Each row has a name. Each question is about the rows just above it.

mavo: [171 149  93 124 119 126  60  99 107 157 166  74 128 111 142  73 102  95
 108 132 149 175 128 143 148 172]
lutu: [121 169  72 137 132 122  95 114 133 109 170  80 143  96 166  89 103 101
 125 140 124 202 114 137 129 164]
buki: [123 168  72 132 125 126  82 114 125 118 169  75 136 103 158  81 102  96
 119 138 129 194 119 141 136 166]
mok: [122 163  82 143 142 118 109 107 139 114 171  89 153  85 173  99 107 109
 129 144 127 209 112 131 124 166]
gezur: [131  97 163 114 113 139 145 152 117 140  82 161  96 174  80 154 148 147
 125 109 128  46 142 129 133  86]
Vifaf: [151 161 137 122 172 111 126  76 117 120 106 190 167  85 164 109 145 141
 182  95 121 108 126  97 105  90]
tomeb: [151 161 137 122 172 111 126  76 117 120 106 190 114  85 164 109 145 141
 182  95 121 142 131  83 120 105]
pali: [132 155  84 127 117 128  63 107 110 145 167  70 126 113 144  74 101  93
 108 134 143 178 126 145 146 170]
Mul: [130 186  90 101 126 136  91 129  99  80  91 156 113 138 131  83 136 112
 166  82  98 100 139 110 137  85]
Pak: [108 172  98 129 144 131 172 151 148  47 101 164 136 121 150 143 142 136
 169 109  81 128 117 110 107  84]
[130 186  90 101 126 136  91 129  99  80  91 156 113 138 131  83 136 112
 166  82  98 100 139 110 137  85] is in which row?
Mul
Whose row is [121 169  72 137 132 122  95 114 133 109 170  80 143  96 166  89 103 101
 125 140 124 202 114 137 129 164]?
lutu

vot: [130 146 170 143 140 133 120 118 150 141 198 147 118  41]
dos: [129 150 126 139 137 131 117 122 122 133 170 130 123 172]
nibal: [129 150 117 139 137 131 117 122 122 133 170 130 122 172]
The entry that follows [140]:
[133]
What comes right after [198] in the named rows?
[147]
The entry that follows [123]:
[172]
Whose row is [129 150 117 139 137 131 117 122 122 133 170 130 122 172]?
nibal
What comes right after [120] in the named rows?
[118]
Whose row is [130 146 170 143 140 133 120 118 150 141 198 147 118  41]?
vot

Bibu: [148 110 148 127 145 110 129 146 121 158 104 130 112]
Mekos: [149 145 129 168 153 146 130 131 111 156 188 161 127]
mebur: [134 110 125  92 122 104 120 136 134 138  65 110 109]
vese: [165 120 144 176 183 127 127 148 102 186 167 161 116]
sino: [132 139 137 128 130 152 137 114 122 121 177 138 137]
Zufuv: [119 115 126  94 115 110 125 130 135 121  75 111 122]
tik: [147 114 145 129 136 120 133 137 122 136 108 135 120]
nuno: [107 137 109  93  95 125 123 119 148 108 103 120 128]
Nomev: [ 47 146 103  64  70 130 125  93 172  38 101  91 170]
laz: [111 127 124  97  89 130 131 114 145  91  91 101 131]
Right after [132] comes
[139]
Whose row is [111 127 124  97  89 130 131 114 145  91  91 101 131]?
laz
The entry that follows [156]:
[188]
What comes right after [158] in the named rows?
[104]
The entry that follows [97]:
[89]

kabo: [124 116 141 122 154 109 141 149  98 119 125 109 137  78 220 115 134]
tuteg: [ 95 128 138 131 165 126 125 160 138 129 123 133 143  35 149  86 131]
vuv: [115 142 139 136 135 135 134 137 133 133 175 127 123 101 169 126 126]
What comes right after [143] in the named rows?
[35]
The entry that follows [124]:
[116]

tifu: [123 145 134 128 144 140 125 130 127 135 161 135 128 139  66 125 130 124
 140 124 146  61 204  38 128  81  66 173 135  76 163 101 130 108 124 149
  64]
Rorum: [123 145 115 128 144 140 125 130 127 135 161 135 128 139 139 125 130 124
 146 131 126  97 133  90 131 122 152 140 133 187 135 115 134 125 127 223
 107]
Kopa: [128 105 133 115 114  98 144 128 116 125  88 136 134  96 135 118 125 100
 167 119 117 203 177 204 159 177  98 106 109 102 104 125 115 126 142 173
 142]
mozip: [125 139 158 123  81 116 152 224 145 123  94 136 134 110 234 113 119  99
 117 116 147 163 203  26 124 140  90 132 117  25 135 118 125 140 152 212
 119]
deg: [154  77 143 128 111 107 133 151 119 126  87 119 118 132 174 133 126  27
 152 106 133 187 140 175 141 172 157  87 113 107  86 143 128 130 134 107
 173]
The row with [123 145 115 128 144 140 125 130 127 135 161 135 128 139 139 125 130 124
 146 131 126  97 133  90 131 122 152 140 133 187 135 115 134 125 127 223
 107] is
Rorum
Right after [174] comes
[133]
The entry that follows [108]:
[124]
The entry that follows [100]:
[167]
Right after [151] comes
[119]
Where do [125 139 158 123  81 116 152 224 145 123  94 136 134 110 234 113 119  99
 117 116 147 163 203  26 124 140  90 132 117  25 135 118 125 140 152 212
 119] appear?
mozip
The entry that follows [223]:
[107]

